[  4  -5  46 -13  18 -42  11 -38 -13 -34  39   2  27 -33  72  33 -13   5
  -8 -69 -46 -21 -29   1 -15 -34  -4  -1  18 -26  24 -35  18  -4 -20  56
  32 -69 -51   7  17  -7] | J_20
[-10  24  15  32   3  32 -20   5  20  15 -38  -5   1  22 -20   6  -9 -25
 -28  54  -7  37  15   7  23   2  -1 -24 -18  14   2  18   4   1 -22 -49
 -55  41  34   1 -29   6] | J_981
[ -8  10  51  15  18  -2   5 -40   2  -3 -13 -21  31 -24  39  46 -29  10
 -23  -5 -41  -5 -15 -18  15 -55   0   0  20 -28  21 -21  13 -37 -27  -7
 -12 -42 -21  18  -1 -10] | J_353
[  3 -17  59  18  25  44   3 -58  25 -48  39   6  -6 -20  40  61 -39 -25
 -29 -38 -66 -27  -6  23 -58 -33 -62 -61  -4  11  -5 -39  11 -29 -41  49
  13 -65 -30   7 -31 -19] | J_827
[-33   8  66  32  12  74  11 -48  32 -76  28  21 -36  13   8  35 -76 -43
 -31 -29 -89 -15  11  24 -57 -18 -73 -84  -8  13 -10  -4  33  -2 -24  44
 -23 -44 -25  -1 -40 -33] | J_119
[  1   4  -7  25 -12 -33 -36  30  -9  42  -8   4   8  40 -21 -26 -25 -31
  -3   4   8  72  -2   4  35  26  33  24 -10  14  -5  -5  40  18   7   3
  -2  71  15  -3  25  49] | J_915
[ 19  -2  25  -8 -24 -11   5 -31  24 -15  19 -22  21 -31  89  37   8  10
 -18  -9 -28 -17 -25   3   3 -81  -1   3   2   6  41 -26 -30 -52 -20  13
  21 -10  -1   5  19   9] | J_506
[-14   8  22  35  24  -7 -15   4 -14 -31  10  37 -10  14 -13 -10 -33 -27
  -9 -65 -39  14   3   5 -10  39 -11 -11  10 -16 -29  -8  58  59  23  50
   4 -13 -27 -15   0  -3] | J_119
[-10  12  -5  18  14 -29 -10   5 -18  47 -24 -10  42  15  -5 -23 -31 -22
  -2  -5   5  62   2 -29  29  27  45  18   8 -29 -38  -1  51  30  18 -31
 -31   7  -2   3   2  16] | J_138
[ 13  21 -11   7  -4 -41 -10  -3  -3  41 -21 -27  39  -6  17  10   1  12
  -6  -9  14  30  -4 -29  27 -16  36  30   7  -7  -1 -15  12  -7   8 -19
   0  -4   6  12  -1  16] | J_827
[-33  19  38  45  21  40   4  -2  -7 -20  -1  33   2  11  -5  21 -51 -41
 -17 -31 -37   2   1  14 -52  24  -8 -50  10 -28 -31  -7  65  28  -3  16
 -10 -29 -32   5 -15  -6] | J_230
[-10  -5  -4  26 -18   0 -18  20   9  37 -20  -2  -7  40 -26 -39 -14 -46
  -7  28   0  75   8  10  34  26  12   7 -23  40   6 -10  10  25  -7 -45
 -40  71  16  -8  -2  34] | J_138
[ 32  -2 -14 -25 -49 -74  -1 -19  -5  59 -34 -47  29  -6  38 -12  32  26
   1  54  21  40 -16 -29  87 -48  46  73  -8  35  55  -8 -66 -31  -5 -29
 -13  45  27  -9  28  38] | J_138
[ -5  25  37  15  -1  24  -7 -37   9  -7 -16 -17   1   1  26  41 -26 -10
 -31  36 -13   6   3  -1  10 -45  -7 -11  -7  14  36 -10  10 -42 -41 -24
 -24  -1   3   7 -12 -10] | J_230
[ 26   0   6  -6 -27 -27 -15 -16  20  19   6 -25  14  -6  35  15  19   7
 -10   4  -1  18 -11  -2  30 -47  -1  25  -7  49  33 -39 -40 -35 -20   0
  13  11   4   5   6  22] | J_827
[  4  -9  23   8 -25 -10  -6 -30  20  14  -6 -22  17   4  33  19  -1  -4
 -17  28 -18  13 -21 -29  37 -51 -14  21  -1  27  39 -35 -36 -36 -24  -5
 -14  26   6  11   1  23] | J_353
[ -6   4  42  18  12 -15 -11 -20 -16 -23  18  14  25  -1  32  29 -27 -32
 -20 -43 -42  14 -17   5   1 -10  -3 -12  12   7  -9 -16  21   9 -21  48
  16 -31 -41  11  15  17] | J_230
[ 14  16  -3 -27  -2 -94   4 -13 -30  38   6 -23  66 -26  59   5  12  28
   5 -28   4  11 -29 -39  45 -30  63  55  34 -39  19 -20  26 -13  11   9
  14 -28 -18  16  37  22] | J_20
[-11  25  14  15 -12   8  -1   0  20   6  -8 -19  23  -9  52  23 -16 -11
 -22   9  -7  16  -6 -18   0 -34  17 -23 -12 -17   2 -17  13 -15  -8 -31
   1   1   6   8  -6   2] | J_506
[ 18   0   1   6 -21 -35 -10   5   9  21  -1 -25  12  -3  24  12  11   1
  -7 -12  -2  41 -12 -16  24 -20   3  26 -12  34  20 -37 -21  -5 -12  -4
  10   8   3   4   7  28] | J_827
[-12  -7  11  31   4  -6 -30   4  -9  20  -2  -1   8  34 -25 -12 -33 -30
  -8 -15 -17  48  -6 -24  29  17  10  12   1   6 -26 -16  24  38   1   5
  -5  33 -10   3  14  29] | J_353
[ -5  26 -23   5  -4 -47 -21  25 -17  58 -27 -12  25  35  -9 -36   4  -7
   0   7  27  60  -3 -47  50  26  59  34  -2 -12  -1   0  29  31  20 -43
 -17  62  21  -5  12  45] | J_20
[-30  20  26  40  27  56  -7   3  11 -31 -15   8 -19  19 -29  11 -40 -33
 -26  -6 -33  19  15   6 -24   9 -20 -50 -15 -17 -26   4  25  30  -8 -19
 -21   3   1   6 -40 -22] | J_813
[-14  17  49  26  19  22  20 -19   5 -33  24  -5  14 -22  64  39 -46 -16
 -29 -49 -41 -18  -1   9 -40 -32   2 -47  12 -28 -22  -8  45   8 -17  13
  -7 -65 -27   3 -11 -24] | J_506
[ -9  -9  56  23   7  12  15 -35   4 -20  21   2  32 -19  46  18 -61 -19
 -13 -38 -49  -2 -12  10 -21 -42 -17 -24   5  -9  -5 -24  21  -1 -17  29
  -3 -34 -43  -5  -1  -2] | J_138
[-24  28  23  45  21  63 -14   8  25 -12 -27   8 -14  27 -37   7 -35 -43
 -30  26 -18  30  24  20 -19  19 -11 -60 -23  -1 -20  19  32  25 -11 -37
 -50  18  13   3 -43  -3] | J_981
[-16   6  39  34  27   7   0 -28 -17 -11   1 -11  32 -13  10  22 -55   0
  -9 -42 -33   4  -5 -23  -7 -15  11  -2  21 -45 -26  -9  56   0   0  20
  -6 -52 -35  16  -3  -7] | J_353
[-19  18 -16  29 -17 -17 -40  43 -17  31 -19  18   1  67 -45 -38  -9 -42
 -13   7  15  78  14 -20  30  68  15  10 -27  38 -19  -4   8  66   6  -6
  -1  79  -1  -6   2  45] | J_230
[  1  -8  15  30   2 -38 -18  14 -25   3   8  13  24  14  23   2 -30 -29
  -5 -44 -15  32 -11  11  -2  17   7  13  -4  -6  -1 -20  20  45   4  39
   8 -22 -29   1  22  14] | J_915
[  0  -3  40   2  -1 -11   4 -34  13 -10  -1   0  13 -11  33  17 -33 -18
 -15 -12 -41  26 -11  17  12 -26 -14  -9  -1  10  10 -23   3 -19 -21   8
  -6 -26 -20   8  -8   2] | J_138
[  1  27  23 -10   2 -51   7 -18  -3  16  -3 -18  44 -25  50  15   3   9
  -6 -13 -14   3 -26 -21  29 -39  40  19  23 -30  31 -20  25 -28  -5 -10
   6 -18 -11  11  20  20] | J_20
[-13   0  38  36  13  28 -17  -4  14 -35  14  27  -1  18  -3   9 -21 -38
 -29 -24 -43  15   2  26 -31  19 -38 -44  -6  14  -7  -6  11  29 -18  36
 -19  -8 -19   1 -17   2] | J_981
[ -1   8  33  19  19 -28  -2 -45 -16   7  -9 -15  63 -29  35  32 -37  12
  -5 -31 -24  -2 -22 -33  13 -48  22  29  28 -53  -7 -30  27 -19   9  14
   2 -47 -31  25   9   3] | J_353
[ 15   6  33   9  21 -16  -8 -35 -15   9  -7 -10  42 -25  37  44 -39   1
 -15   4 -11  -2 -11   8   5 -59  20   4   8 -37  17 -12  28 -29   0  -1
   0 -25 -12  14  20   5] | J_915
[ 21  -6 -16   0 -45 -56 -21  10  -1  33 -10 -23  18  12  44  -8  20  -7
 -10  16  15  50 -16 -14  51 -25  33  47 -15  22  33 -21 -23   2   2 -18
   2  57  26   0  32  47] | J_506
[ 22  -2  29   4  -5  -8  10 -38  26 -27  15 -25  17 -36  58  54 -10   8
 -13 -35 -40  -8 -23   0 -10 -58 -26  -5   6  10  19 -39 -26 -36 -21  31
  22 -70 -22  16  -2  -2] | J_827
[  3  17  33   2  14 -14   3 -28  -6  -4  -6 -16  33 -22  44  29  -1   7
 -23  -9 -18   6 -12 -19  13 -54  14   8  13 -11  11 -20  -4 -25  -8  -3
  -6 -23  -4  14  -4  -7] | J_813
[ 20  -3  14   9  10 -40 -12   0 -21  -3  12  -3   8  -1  23  24 -21  -9
  -4 -45 -27  27 -13   4  11  -7  12  25  -1 -10   0 -14  16  20  -7  42
  18 -36 -14   4  23  12] | J_915
[-11  26  32  14  27 -20  -4 -27 -13   3   3  14  42 -20  22  12 -28 -10
  -5 -36 -15   7 -19  -8  -9 -15  31  -6  27 -47   1 -19  69 -11  16   4
   6 -18 -29  15  13  15] | J_20
[-30  14  27  59  30  31 -10  -1  -4 -11 -15   2   3  25 -36   6 -65 -23
 -15 -34 -30  16  10 -18 -22  23   5 -18   4 -38 -27   3  60  46   1   1
 -23  -6 -20   2 -14  -1] | J_353
[ 10   3   5  12 -10 -22 -25  10  -1  12   5   5  -2  24   1   7 -15 -20
  -8 -16 -13  37  -8   8  14  -2   3  15  -9  18  14 -19   7  12  -7  15
   0   9   3   4  20  19] | J_915
[ 27  -7   0  -3  -8 -65 -23  -2 -12  23   1 -25  29   3  43  16 -12  -4
  -6  -8  -5  29 -22 -16  49 -30  25  51  -1  -6  19 -20  -4   2  -8  19
  19 -12   1   5  41  27] | J_915
[  6  -3  20  34  -4   1 -14  -3  -5   3   9   7  -3  18   9  15 -42 -35
 -12 -16 -20  21 -11  19  -8 -11   7  -7  -3   0   9 -16  31  17   1  29
  -2  -2  -8  -6  21  23] | J_915
[ -7   1  -8  20  -5  -4 -25  21   4   9 -12  21 -19  42 -31 -33   3 -30
  -6  -4 -17  58  10 -11  19  41 -11   0 -24  30  -8 -18   9  42  20  -8
 -27  67  22 -14 -13  33] | J_119
[ -4   1  18  14  -4  19 -16  -2  24 -20  -2  -4 -10  23  -7   3  -8 -29
 -24   3 -27  37   2   9   8 -19 -19 -22 -26  27  14 -14 -20   6 -18  -9
 -12  47  13   8 -22  15] | J_813
[ -8  13  28  29  34 -14   8  -7 -33  -8  12   0  34 -22  26  35 -70  -3
  -5 -51 -22  -3 -10  -4 -27 -13  28   1  27 -81 -34  -5  87  15  15  34
   8 -80 -42  11  22 -17] | J_915
[-10  26  20  18  10 -20  -6   1 -19  12 -13  -5  25   3  14   0 -13  -6
 -19 -14  -5  35  -5 -19  22  -5  31   9  15 -26 -20 -11  32  16   8   0
  -6  -4  -6   4  -6  -4] | J_813
[  8 -16  15   4 -14 -39 -11 -18   8  20  -9 -25  34  -1  35   7  -4   7
  -6  -1 -12  21 -22 -29  38 -32   6  37   3  -7  28 -29  -6 -21 -14   7
   2  23   0  10   9  28] | J_353
[ -9  21 -22  21  21 -75 -16  40 -33  20 -26   0  53   2 -19 -36   0  -5
  12 -58   4  78   1 -35  32  54  46  45  11 -52 -26   0  69  69  57 -10
 -11  21 -12  12  16  29] | J_119
[-18  15  30  29  19   8  -5 -23   3   7 -13 -21  25  -2   7  24 -46  -1
 -14 -10 -30  13  -8 -33  15 -24   9   2  16 -25 -15 -14  30  -9  -9  -9
 -11 -22 -13  14  -3   1] | J_353
[  3  13  11  -3  -7 -28  -7 -20 -18  27 -15 -17  38  -7  38  24  -2   6
 -16  23   8  13 -12 -28  39 -36  31  19   9   0  10  -7   1 -27 -14 -10
  -8   5  -2   9  14  16] | J_230
[ -2  18  21  -5   7 -24   1 -37  11   5 -15 -24  40 -28  41  30   3  11
 -17  22 -19  -3 -10 -21  32 -56  18  -1  10  -8  29 -13   2 -42  -3 -19
 -28   2   6  10   7   4] | J_119
[ 15  20  32 -19  -1 -34  13 -45  -5   8  -4 -18  33 -35  76  33  -1  29
 -10  -2 -17 -25 -25 -13  21 -73  24  23  23 -30  50 -26   3 -54  -8  -8
   7 -50 -11   7  15   1] | J_20
[-10  19  50  15  -4  50  13 -38  22 -26   3 -12 -10 -13  57  59 -44  -8
 -39  15 -44  -8   4  10 -31 -56 -22 -51 -14  -4  14 -12  10 -40 -38 -17
 -16 -33   4   5 -23 -27] | J_506
[-18  21  49  26  30  12  12 -30  -1 -38   4  16  24 -28  29  40 -52  -8
 -16 -47 -52 -14  -4   3 -34 -27 -12 -28  15 -43 -12 -17  57   0   5  28
 -10 -57 -36   8  -9 -27] | J_119
[ -5  -6  32  13   3  -3 -15 -22  -3 -19  16  -1  -7   5  30  13  -6 -17
 -28 -13 -26  17 -13   3  12 -24 -12 -10  -3  13  11 -32  -1   0 -24  30
   2   3 -10  -2  -8  -6] | J_813
[-15  23  14  47  13  38 -13  -4   9  -7 -11   3 -12  18 -25  10 -49 -21
 -15 -24 -12  24  15   2 -34  19  -4 -36 -13  -3 -27 -12  41  21   6  -3
  -8 -18 -10   1 -30   0] | J_827
[-13   2  58  24  44   5   5 -46 -11 -25   0   0  51 -31  35  42 -49   7
 -14 -50 -42 -24 -11 -18 -24 -32  -2  -8  28 -55 -23 -24  36 -15  -2  23
  -5 -84 -49  24  -6 -18] | J_353
[-10   5  10  16  12 -30 -17   9 -14  -6  16  17  -3  21   3 -18 -20 -23
  -3 -59 -20  28 -12   2   7  27  19   4   7  -3  -3 -13  44  41   2  27
   9   1 -23  -5  16  23] | J_20
[  0  28  -2  -6 -10 -37 -12 -11  -4  34 -38 -14  18  -3   4   3  10  15
  -7  38   9  41   0 -32  50 -20  32  33  -4  -2  21 -18  14 -24  14 -43
 -31  42  29   5   3  13] | J_119
[ 21  21 -18  -3  -2 -91 -11  18 -36  56 -23 -21  74 -15  23  -9   1  19
  15 -32  27  48 -14 -24  39  -6  74  65  22 -44   0  -2  39   7  39  -8
   3 -10  -3  22  36  31] | J_915
[-25  21  25  42  20  31   8   9  -2 -25  -8  18  -3   4 -18   7 -50 -22
  -7 -40 -38  16   8   0 -32   6   1 -31   4 -44 -21   7  74  37  22  -2
 -29  -6 -14  -4  -8  -6] | J_119
[  4  19  26  15  -8   9 -13 -31  12  12 -25 -22  25 -10  31  32  -8   5
 -29  49   2   7  -7  -4  28 -61  18  -2  -1   7  31  -3 -10 -42 -19 -27
 -44   3  15   7   2   4] | J_981
[-19  13 -14  38   8 -13 -27  42 -17   5 -13  21  -7  39 -48 -42 -15 -47
  -1 -38  -3  69   3  -1   9  59  12   9  -5  -5 -37  -4  36  81  35   5
  17  43  -5   4  -6  19] | J_813
[-12   4   2  11 -26 -31 -16  12 -14  17  -9  15   8  20   6  -5   5 -22
  -6  -2  -2  28  -9  -8  14  27   2  10  -6  30   4 -18  -4  21  -9  15
   1  17  -6   5   6  23] | J_230
[  1   1  -4   4   5 -68 -27  16 -27  14  11  11  32   7  14 -28  -3  -3
  11 -67   1  29 -21 -15  24  26  36  36   8 -17  -4 -23  35  45  16  28
  27   5 -25  -1  31  31] | J_20
[-23  14  21  22   9  29   8   2  16  -4 -17 -16  12  -1   5   7 -22 -11
 -22  24  -9  16   8  -5  -2 -27   1 -27 -11 -16   0  -1  14 -10 -11 -40
 -27  35  11  11 -34  -7] | J_813
[ -4  -9 -13  18 -21 -48 -30  18  -7  45 -16 -15  25  35 -15 -33 -13 -21
   4  -3   4  66 -13 -39  54  20  24  49  -3   1  -7 -21  16  32  13  -4
   6  61   7   8  17  53] | J_353
[  1  -9  19  29  15  -4 -18 -15   2 -14  17  11   1  -2   6  22 -22 -34
 -12 -45 -33  21 -11  17 -21   6 -20 -15   1   1 -12 -40  29  20  -6  31
  20 -28 -27  11  -1   8] | J_827
[-15  19 -13  25 -29  19 -35  33  15  38 -18  15 -34  76 -51 -38   3 -43
 -17  43  21  60  22   5  18  57   1 -11 -31  78   4  -5  -3  36 -14 -24
 -25 114  29 -18 -17  35] | J_230
[ 21  -6  22 -21 -11 -40 -10 -42   4 -12  25 -23  33 -26  56  20  28  19
 -15 -16 -25 -13 -28  -8  33 -77   0  26  15  22  35 -41 -53 -33 -13  31
  17 -14  -9  12  20   5] | J_813
[  3  -8  -8  29 -12 -34 -25  30  -8   8   4  -1  15  22  23 -24   4 -34
 -11 -34   3  48  -8 -10   9  27  22  14 -10  -3   0 -10  17  62  17   7
  11  41   0 -10  28  40] | J_506
[-16  21  16  35   7  24 -10  10  15   4  -8  -3   2  16   9   2 -20 -27
 -24  -6 -19  27   9   8 -19  13   9 -35  -3 -10  -3   3  41  20  -2 -28
 -15  30  13  -5  -4   9] | J_506
[ 11  10  12   8  21 -63  -3 -19 -35  30 -10  -6  71 -26  18  -4 -24  -6
   4 -44  -5  43 -14 -15  27   0  53  39  35 -57 -25 -15  64  21  36   1
 -11 -47 -32  17  27  13] | J_138
[  0   6  11  24   0  15 -12 -16  14  30 -33 -33  13  13  -3  16 -11  -7
 -11  22 -12  45  -7 -36  30 -30  23   9  -7  -7  13 -16  11 -22 -10 -51
 -49  22  27  14  -7  26] | J_353
[  3  11  45   7   9 -23  14 -41   6  13  -9 -20  59 -35  60  23 -25   1
 -12  -6 -18   1 -15  -1   9 -53  28  11  23 -19  16 -19  18 -37 -12  -8
 -22 -39 -23   6  12  -5] | J_138
[ -4  25  16  25   0   3 -18  11  -4  23 -25   4  25  14 -20  -5 -11  -6
 -15   8  -4  54   9   6  11   1  28   0  -4  -5  -7   4  29   6   6 -28
 -47  29  12  10  -5  24] | J_981
[-10  12  42   7  12  19   3 -30   8  -8  -5 -14  13 -10  30  27 -14  -5
 -29  13 -24   1  -5  -3  -2 -52   0 -21   5 -18  15 -14   9 -27 -21 -20
 -19   4   4   9 -16 -16] | J_813
[-15   5   8  34   3  -7 -29  12 -15   5  -4  20  -3  36  -9 -13 -26 -38
 -10 -28  -9  46  -2   1  -2  46   1  -3  -6   3 -12 -15  44  44  -2  22
   7  28 -15  -4   0  21] | J_230
